Below is a small trained network, with its code and all its weights. Each question gives an input and a target symbol and asks what happens when units are switched off, that is, made to give their printed mean instead of their output.

import numpy as np


def w(rows, s, z=0):
    codes = np.array(rows[::2]) - 128.0
    scale = np.full(codes.shape[1], s)
    scale[-1] = z or s
    return codes * scale


def norm(h):
    return h / np.sqrt((h * h).mean(-1, keepdims=True) + 1e-5)


def softmax(a):
    e = np.exp(a - a.max(-1, keepdims=True))
    return e / e.sum(-1, keepdims=True)


def log_softmax(a):
    a = a - a.max(-1, keepdims=True)
    return a - np.log(np.exp(a).sum(-1, keepdims=True))


def net(x, mask):
    ids = ['αδηθπτφω'.index(c) for c in x.split()]
    T = len(ids)
    res = E[ids] + P[:T]
    u = 0
    for l in range(2):
        r = norm(res)
        for j in range(3):
            rows = slice(3 * j, 3 * j + 3)
            q, k, v = (r @ M[l][rows].T for M in (Q, K, V))
            z = softmax(np.where(np.tri(T) > 0, q @ k.T / 3**0.5, -1e9)) @ v
            o = O[l][rows]
            res = res + np.where(mask[u + j], z, o[:, -1]) @ o[:, :-1]
        u += 3
    return log_softmax(norm(res)[-1] @ U[:, :-1].T + U[:, -1])


Q, K, V, O = {}, {}, {}, {}
E = w([
[117,127,216,48,54,147,119,150],'α',
[171,98,36,131,124,139,217,190],'δ',
[177,75,33,109,169,129,179,192],'η',
[97,130,116,165,132,120,100,124],'θ',
[128,171,144,163,114,132,150,121],'π',
[116,154,138,162,137,129,117,111],'τ',
[95,29,82,7,105,174,119,202],'φ',
[122,181,136,130,149,115,110,126],'ω',
],0.0022)
P = w([
[148,115,65,78,107,117,125,64],'0',
[51,199,81,120,92,78,165,171],'1',
[48,186,93,126,150,160,174,143],'2',
[106,185,70,137,137,209,111,143],'3',
[186,124,96,152,57,95,67,192],'4',
[103,84,163,139,116,30,158,208],'5',
[83,120,167,141,202,182,183,136],'6',
[165,136,122,167,163,249,96,131],'7',
[182,89,129,167,100,130,104,204],'8',
[139,67,159,157,148,90,149,191],'9',
[117,89,153,169,215,189,160,137],'10',
],0.0016)
Q[0] = w([
[179,180,40,132,93,252,58,40],'L0H1',
[83,128,181,114,144,113,135,1],'L0H1',
[17,151,89,131,244,207,226,131],'L0H1',
[127,155,81,247,208,63,132,98],'L0H2',
[167,123,124,182,96,78,78,164],'L0H2',
[78,107,167,80,122,73,110,117],'L0H2',
[99,150,97,186,128,106,139,93],'L0H3',
[146,144,83,144,120,79,155,125],'L0H3',
[102,133,100,168,133,147,143,179],'L0H3',
],0.0081)
K[0] = w([
[186,139,98,137,43,56,61,143],'L0H1',
[116,228,134,174,114,184,79,99],'L0H1',
[216,105,89,122,141,255,74,118],'L0H1',
[124,141,83,200,217,118,135,100],'L0H2',
[163,110,111,185,130,61,124,185],'L0H2',
[61,128,145,99,115,85,129,143],'L0H2',
[116,130,108,130,88,91,104,84],'L0H3',
[147,138,120,136,100,70,132,153],'L0H3',
[183,108,105,89,127,114,160,101],'L0H3',
],0.0087)
V[0] = w([
[94,59,85,165,136,149,127,145],'L0H1',
[124,116,143,83,72,145,170,142],'L0H1',
[131,132,109,72,182,113,83,149],'L0H1',
[102,127,166,80,117,150,132,81],'L0H2',
[103,95,178,130,129,165,120,158],'L0H2',
[95,130,103,116,165,74,117,119],'L0H2',
[120,123,138,106,159,254,121,129],'L0H3',
[111,140,69,91,122,123,140,92],'L0H3',
[115,170,100,172,177,168,114,148],'L0H3',
],0.005)
O[0] = w([
[136,143,61,175,28,169,44,97,201],'L0H1',
[57,96,78,137,162,116,144,35,198],'L0H1',
[240,177,96,191,178,19,122,123,218],'L0H1',
[163,108,56,131,39,67,82,138,69],'L0H2',
[136,231,88,31,118,95,77,133,90],'L0H2',
[164,100,149,183,106,228,131,118,144],'L0H2',
[94,20,224,183,85,52,194,180,141],'L0H3',
[148,172,172,5,140,85,117,163,253],'L0H3',
[29,114,91,111,111,42,119,132,169],'L0H3',
],0.003,0.0022)
Q[1] = w([
[83,123,243,90,82,70,70,90],'L1H1',
[217,126,73,179,100,82,105,100],'L1H1',
[129,205,170,108,130,147,120,144],'L1H1',
[127,123,187,124,172,90,170,164],'L1H2',
[38,146,254,123,94,170,24,138],'L1H2',
[60,55,83,109,124,33,119,71],'L1H2',
[127,86,82,150,125,117,125,47],'L1H3',
[156,54,83,121,108,85,123,176],'L1H3',
[88,171,192,104,79,139,23,145],'L1H3',
],0.0085)
K[1] = w([
[74,174,129,158,120,28,124,167],'L1H1',
[223,95,21,106,87,120,150,136],'L1H1',
[141,155,159,220,147,151,132,184],'L1H1',
[113,130,219,94,114,57,161,169],'L1H2',
[2,146,150,165,137,128,96,185],'L1H2',
[109,64,24,61,108,83,119,150],'L1H2',
[155,87,53,76,74,141,90,51],'L1H3',
[185,128,97,147,170,113,175,43],'L1H3',
[55,182,106,222,141,166,54,215],'L1H3',
],0.0086)
V[1] = w([
[116,74,88,43,51,141,85,206],'L1H1',
[91,19,82,102,162,101,175,162],'L1H1',
[98,79,51,150,124,188,181,192],'L1H1',
[148,212,189,100,79,14,101,147],'L1H2',
[120,112,102,54,49,107,171,94],'L1H2',
[103,204,176,123,113,120,78,4],'L1H2',
[172,107,148,160,118,146,58,143],'L1H3',
[97,56,91,95,91,55,102,138],'L1H3',
[145,133,70,206,210,87,148,133],'L1H3',
],0.0033)
O[1] = w([
[82,122,219,175,113,93,206,64,162],'L1H1',
[181,86,202,145,98,200,158,107,228],'L1H1',
[112,16,158,149,81,158,133,117,194],'L1H1',
[163,64,127,163,108,217,107,67,192],'L1H2',
[100,135,145,155,136,183,80,195,153],'L1H2',
[115,3,109,197,122,140,228,172,10],'L1H2',
[151,166,92,166,94,169,144,138,82],'L1H3',
[102,169,88,117,193,113,100,143,61],'L1H3',
[150,103,145,158,194,146,221,113,201],'L1H3',
],0.004,0.0014)
U = w([
[122,176,115,1,61,81,44,112,44],'α',
[63,90,225,80,124,131,159,183,104],'δ',
[159,39,157,181,94,165,184,72,240],'η',
[75,177,196,230,173,117,98,71,212],'θ',
[157,180,37,192,41,137,100,131,2],'π',
[218,169,138,110,218,108,163,129,177],'τ',
[62,100,39,154,158,68,176,157,176],'φ',
[105,93,96,163,182,221,34,169,61],'ω',
],0.0096,0.0009)

Each question gives the input, a string of symbols that net reads in full, and the target symbol t.
The units are the heads (3 rows each of Q, K, V and O). Each row of codes is followed by its name. A weight is (code - 128) times the scale printed after its matrix; where a second scale follows, it is the last column's (O and U).
mask holds one flag per head, layer by layer. A switched-off head (its flag False) gives its mean, the last column of its rows in O, instead of its output. The means were averaged over made-up inputs and are rounded, as every weight is.
A unit's drop is (log p(t) with every unit on - log p(t) with that unit switched off) / (log p(t) with every unit on - log p(t) with every unit switched off).
The circuit of an input: a set's keep is (log p(t) with only the set's units on - log p(t) with every unit switched off) / (log p(t) with every unit on - log p(t) with every unit switched off). Starting from all 6 units, units are removed one at a time, each time the one whose removal leaves the highest keep (on an exact tie, the one counted first), for as long as the keep stays at least 0.8.
units of the circuit, in order: the units of the circuit, biggest drop first
unit that matters most: the unit with the biggest drop
which heads matter: for each layer, one digit per head in row order, 1 if its drop is at least 0.15 and else 0, layers parted by /
input η π π ω η η ω ω τ α, target α: unit that matters most : L0H2
input ω ω δ η τ δ, target η: which heads matter : 110 / 000
input η ω ω η η η τ φ θ, target η: units of the circuit, in order : [L0H1 L0H2 L1H2]
input η α π φ ω, target ω: units of the circuit, in order : [L0H1 L0H2 L1H1 L1H2]
input δ ω ω τ η δ δ π ω, target φ: units of the circuit, in order : [L1H2 L0H2 L1H1 L0H1]
input θ ω ω, target π: which heads matter : 110 / 111
input η ω ω, target η: which heads matter : 110 / 000
input α ω τ, target ω: units of the circuit, in order : [L0H1 L0H2 L1H1]
input τ φ δ η ω, target θ: units of the circuit, in order : [L0H1 L1H1 L1H2 L1H3]
input ω ω θ, target τ: which heads matter : 100 / 000
input θ τ τ, target π: which heads matter : 100 / 111
input π τ τ φ θ α ω θ, target π: units of the circuit, in order : [L0H1 L1H3 L1H2]
input α η ω ω ω, target η: which heads matter : 000 / 000
input ω η ω α φ φ α ω δ φ, target η: units of the circuit, in order : [L1H1 L0H1]
input θ ω η η η, target φ: units of the circuit, in order : [L0H3 L0H2 L1H2]
input π φ η δ θ, target θ: units of the circuit, in order : [L1H2 L1H1 L1H3]
input α τ θ θ ω α α, target η: units of the circuit, in order : [L1H2]
input δ τ θ η φ ω τ ω ω η δ, target δ: which heads matter : 111 / 110
input η ω α η η, target τ: which heads matter : 110 / 011
input η ω π π ω, target τ: units of the circuit, in order : [L0H1 L1H1 L1H3 L1H2]
input ω δ η ω δ φ δ ω, target φ: units of the circuit, in order : [L1H2 L1H1 L0H1]
input φ π φ α τ, target δ: unit that matters most : L0H1
input η η φ π ω ω ω η φ φ, target η: units of the circuit, in order : [L0H1 L1H1]
input τ η δ, target π: which heads matter : 111 / 001
input α θ φ ω ω η φ θ, target τ: which heads matter : 100 / 100
input η τ φ ω α α δ, target τ: which heads matter : 110 / 010
